-1.0	1.0	-0.8	-1.3	-1.3	0.8 ==> -1.0, 0.8

-10.71	13.43	0.25	6.99	12.79	-8.20	-1.78 ==> -10.71, -1.78

-0.013	-0.063	-0.102	-0.062	0.178	-0.017	0.075 ==> -0.013, 0.075

0.003	0.020	0.152	-0.042	0.140	0.039	-0.155 ==> 0.003, -0.155

107.20	-128.69	6.63	-118.44 ==> 107.20, -118.44

15.11	-12.14	-4.49	-13.10	12.74
-8.07	12.61	11.43	11.83	6.65
==> 15.11, 6.65
---
[15, 64, 109, 96, 195, 178] ==> 178
[-49, 33, 38, 45] ==> 45
[-3, 21, 49, -28] ==> -28
[49, 12, 3, 91] ==> 91
[684, 524, -562, 353, 378] ==> 378
[1146, 8405, 7503, 6192, 4218, 4000, 9458] ==> 9458
[581, 507, 554, 79, 815, 578, 685] ==> 685
[646, 572, 889, 51] ==> 51
---
-185.081	125.713	37.879	-58.539	-90.940 ans = -185.081
8.105	-3.203	-15.467	-7.915	7.858	12.488 ans = 8.105
5.5	-14.5	11.2	0.7	4.2	16.9	6.5 ans = 5.5
-0.020	0.061	0.112	-0.132	-0.053 ans = -0.020
-0.6	-0.9	-0.1	0.6	-1.8	1.7 ans = -0.6
-0.16	0.23	1.47	0.25	0.35	-1.42 ans = -0.16
124.29	94.36	-77.34	104.78	-155.03	37.61	-39.25 ans = 124.29
---
[22  4 21 17 32 45 17]: 22

[[ 19  -2  22  -4   0  -6   1]
 [ 36 -30  32 -32 -27   9 -27]
 [  7   3   7   1   4 -10   4]]: 19

[-23  40   5 -40  -6]: -23

[[ 30  -9   3  20]
 [ 15  12 -16 -35]]: 30

[[ -3  37  -3  28 -22  14]
 [-35 -31  33  20   5  30]
 [-11 -22 -30  38  11  26]]: -3

[[ 19  14  -5   6]
 [-12  40  -8  23]]: 19
---
array([ -6, -26,   3,  37, -14,  -7, -19]) -7
array([ 32,   0,   7, -39]) 7
array([-16,  29, -29,  18,  23, -12, -45]) -12
array([-17,  10, -34,  15, -28]) 15
array([-18, -30,  22,  35, -33,  14,  17]) 14
array([ 14, -37, -13,  31, -33, -26, -45]) -26
---
Q:
[[ 39  38 -39  16]
 [ 12  10 -32 -37]
 [ 35  36 -21 -14]]
A: -21

Q:
[[ -9  10  14  -3]
 [  7 -21 -17   6]
 [ 30 -43 -28  40]]
A: -28

Q:
[[ 28  32 -30  -2]
 [ 22  23 -33 -14]
 [-29 -23  24  28]]
A: 24

Q:
[[ -1   1  28   7]
 [ -3  -8 -33   0]
 [-12 -14  27   9]]
A: 27

Q:
[[-46   6  18   0]
 [-46 -17  21   0]
 [-46   6  18 -13]]
A: 18

Q:
[[-16  -9  -6   1]
 [  0   6   1 -10]
 [  7   3 -34 -20]]
A: -34
---
[[ -2  13  27  -1]
 [  7 -33 -19 -11]
 [  2  12 -11   4]] gives 12

[[-33   7   3 -36   0   9]
 [-29  21  24 -29   6 -14]
 [-41   4 -16 -38  -5  -7]] gives -38

[[-20  -1 -38   8]
 [ 39 -32 -10  26]
 [ -8  30  28 -26]] gives 30

[[ -6   1  -9  20]
 [ 14 -10 -36  19]
 [-19  21  17  29]] gives 21

[[ -9  27  16  -3 -42  30]
 [ 38  27   8  25  22  42]
 [ 11 -41  -1  42 -24  26]] gives 42

[[-11   3 -19  -7  16]
 [ 19   8  13  44  13]
 [ -2  37 -17  38  -3]] gives -17

[[ 21  -4 -30   7]
 [ 22  19   8  -1]
 [ 18 -16 -33 -26]] gives -16

[[-39 -32  21  46   0]
 [ -1  32 -40 -39 -22]
 [ -8 -18  -8  -3 -44]] gives -8

[[  5  26 -22  17  20]
 [ 15 -25  38 -21 -27]
 [  0 -29  35 -14 -34]] gives 35

[[ -4 -47   9 -22]
 [ -4 -10   0  28]
 [ 17  21  -1 -22]] gives 21
---
((6800, 4920, 5359, 5259, 2969, 3380), (9384, 4086, 4616, 4465, 5616, 8332), (5016, 6504, 4543, 5754, 7274, 2142)) >> 5259
(13, -534, -786, -914, 561) >> -786
(-824, -891, 614, 130, 603, 658) >> 130
(4549, 6683, 4779, 5267, 9358, 1480) >> 5267
(119, 476, 915, 234) >> 476
(81, 966, 138, 981) >> 966
((7, 4, 2, 6, 8, 5, 3), (7, 4, 2, 6, 7, 7, 1)) >> 8
(32, 63, 77, 8) >> 63
---
[ 13  -5 -35  -7 -45  11] ⇒ 11
[ 18  43   7  37 -22  10  16] ⇒ 16
[ 37  -7  45  46 -16  19   1] ⇒ 1
[-29 -11  35  25] ⇒ 25
[ 25 -29   9 -33  29  -7] ⇒ -7
[-26  40  11 -34] ⇒ -34
[-44  41 -13  -9  28 -18] ⇒ -18
[ 4  9  7 12 -7 -6 41] ⇒ 41
